Here is a tiny trained network, its code and every weight. The questions are about switching its units off for an input and a class, where a switched-off unit gives its printed mean instead of its output.

import numpy as np


def w(rows, s, z=0):
    codes = np.array(rows[::2]) - 128.0
    scale = np.full(codes.shape[1], s)
    scale[-1] = z or s
    return codes * scale


def f(y):
    return np.maximum(y, 0)


def log_softmax(a):
    a = a - a.max(-1, keepdims=True)
    return a - np.log(np.exp(a).sum(-1, keepdims=True))


def net(x, mask):
    res = np.array(x, float).reshape(1, 8) / 4 @ E
    y = f(res @ A[0][:, :-1].T + A[0][:, -1])
    res = res + np.where(mask, y, B[0][:, -1]) @ B[0][:, :-1]
    return log_softmax(res[-1] @ U[:, :-1].T + U[:, -1])


A, B = {}, {}
E = w([
[123,121,126,120,120,88,119,152],'x0',
[154,128,119,129,127,152,130,125],'x1',
[22,29,2,208,185,135,59,172],'x2',
[4,206,46,91,150,178,227,228],'x3',
[133,126,132,132,129,137,130,132],'x4',
[120,127,136,140,127,131,132,133],'x5',
[151,125,122,124,128,136,123,135],'x6',
[74,25,182,48,23,243,115,101],'x7',
],0.0089)
A[0] = w([
[173,139,220,66,89,102,155,75,249],'N0',
[203,199,109,177,158,72,175,100,221],'N1',
[111,69,117,109,120,176,107,150,83],'N2',
[167,120,188,184,124,116,116,112,159],'N3',
[100,86,144,120,9,175,66,84,180],'N4',
[79,42,85,148,123,116,40,90,254],'N5',
[143,111,168,177,132,104,51,55,253],'N6',
[95,49,152,69,72,141,160,130,177],'N7',
[144,184,191,99,102,96,177,147,254],'N8',
[140,220,102,212,225,135,93,105,233],'N9',
[122,215,148,42,88,159,152,174,233],'N10',
[57,143,74,105,151,163,150,179,184],'N11',
],0.012,0.0049)
B[0] = w([
[76,161,210,85,21,91,63,17,254],'N0',
[109,217,153,254,131,81,115,109,219],'N1',
[120,66,73,93,130,174,125,106,177],'N2',
[156,150,183,114,134,122,41,111,190],'N3',
[208,73,92,34,118,174,129,92,242],'N4',
[219,25,109,135,184,186,98,251,240],'N5',
[223,77,162,192,100,59,41,184,229],'N6',
[128,132,125,9,77,200,128,71,219],'N7',
[66,235,215,175,107,113,117,78,213],'N8',
[120,183,120,204,101,20,146,209,231],'N9',
[62,209,207,105,140,178,221,19,223],'N10',
[40,148,46,96,188,190,200,219,241],'N11',
],0.0086,0.017)
U = w([
[134,191,169,195,73,61,17,124,137],'0',
[171,92,190,60,82,82,84,37,100],'1',
[175,87,123,233,168,59,60,230,189],'2',
[205,37,99,102,152,158,68,158,37],'3',
[56,211,167,199,172,100,231,111,139],'4',
[64,167,151,71,86,197,190,94,137],'5',
[47,145,2,176,191,60,201,198,112],'6',
[62,87,47,97,140,220,183,167,2],'7',
],0.0087,0.0046)

Each question gives the input, the list of numbers given to net, and the class t.
The units are the neurons (one row each of A and B). Each row of codes is followed by its name. A weight is (code - 128) times the scale printed after its matrix; where a second scale follows, it is the last column's (A, B and U).
mask holds one flag per neuron, in row order. A switched-off neuron (its flag False) gives its mean, the last column of its row in B, instead of its output. The means were averaged over made-up inputs and are rounded, as every weight is.
A unit's drop is (log p(t) with every unit on - log p(t) with that unit switched off) / (log p(t) with every unit on - log p(t) with every unit switched off).
The circuit of an input: a set's keep is (log p(t) with only the set's units on - log p(t) with every unit switched off) / (log p(t) with every unit on - log p(t) with every unit switched off). Starting from all 12 units, units are removed one at a time, each time the one whose removal leaves the highest keep (on an exact tie, the one counted first), for as long as the keep stays at least 0.8.
circuit, biggest first: the units of the circuit, biggest drop first
unit that matters most: the unit with the biggest drop
top k neurons: the k neurons with the biggest drops, biggest first
drop when u is switched off: that unit's drop, to one decimal
input [-3,4,2,0,2,-7,3,-2], class 2: circuit, biggest first -> N0
input [-4,8,2,-1,6,-2,1,-7], class 2: top 4 neurons -> N0, N10, N8, N7
input [-4,7,2,-8,0,2,-3,0], class 2: top 2 neurons -> N6, N7
input [-6,1,8,1,8,-2,1,6], class 7: top 2 neurons -> N11, N6
input [-3,-2,6,1,-1,3,0,-4], class 6: top 2 neurons -> N6, N11
input [5,5,1,8,5,-1,4,-4], class 6: top 2 neurons -> N11, N0
input [7,5,-8,0,8,-1,6,0], class 0: top 3 neurons -> N0, N11, N8
input [-1,-4,4,6,0,-8,3,0], class 6: top 2 neurons -> N4, N7
input [7,1,-7,1,-5,-1,-4,2], class 5: top 3 neurons -> N10, N6, N8
input [-1,7,-5,3,-5,8,-6,0], class 4: top 3 neurons -> N4, N7, N8
input [4,-5,4,3,3,-2,0,1], class 7: top 2 neurons -> N9, N1
input [5,1,-7,0,-5,-5,-5,0], class 0: top 4 neurons -> N0, N11, N8, N4
input [6,6,-8,1,8,-8,-2,-3], class 4: top 2 neurons -> N10, N6
input [4,-5,5,1,-1,5,2,-1], class 6: unit that matters most -> N6
input [5,-5,3,1,-1,2,5,6], class 7: drop when N6 is switched off -> 0.6
input [-3,4,7,3,4,-8,7,8], class 7: drop when N11 is switched off -> 0.4
input [-6,-2,3,0,8,3,-6,-3], class 2: drop when N10 is switched off -> 0.3
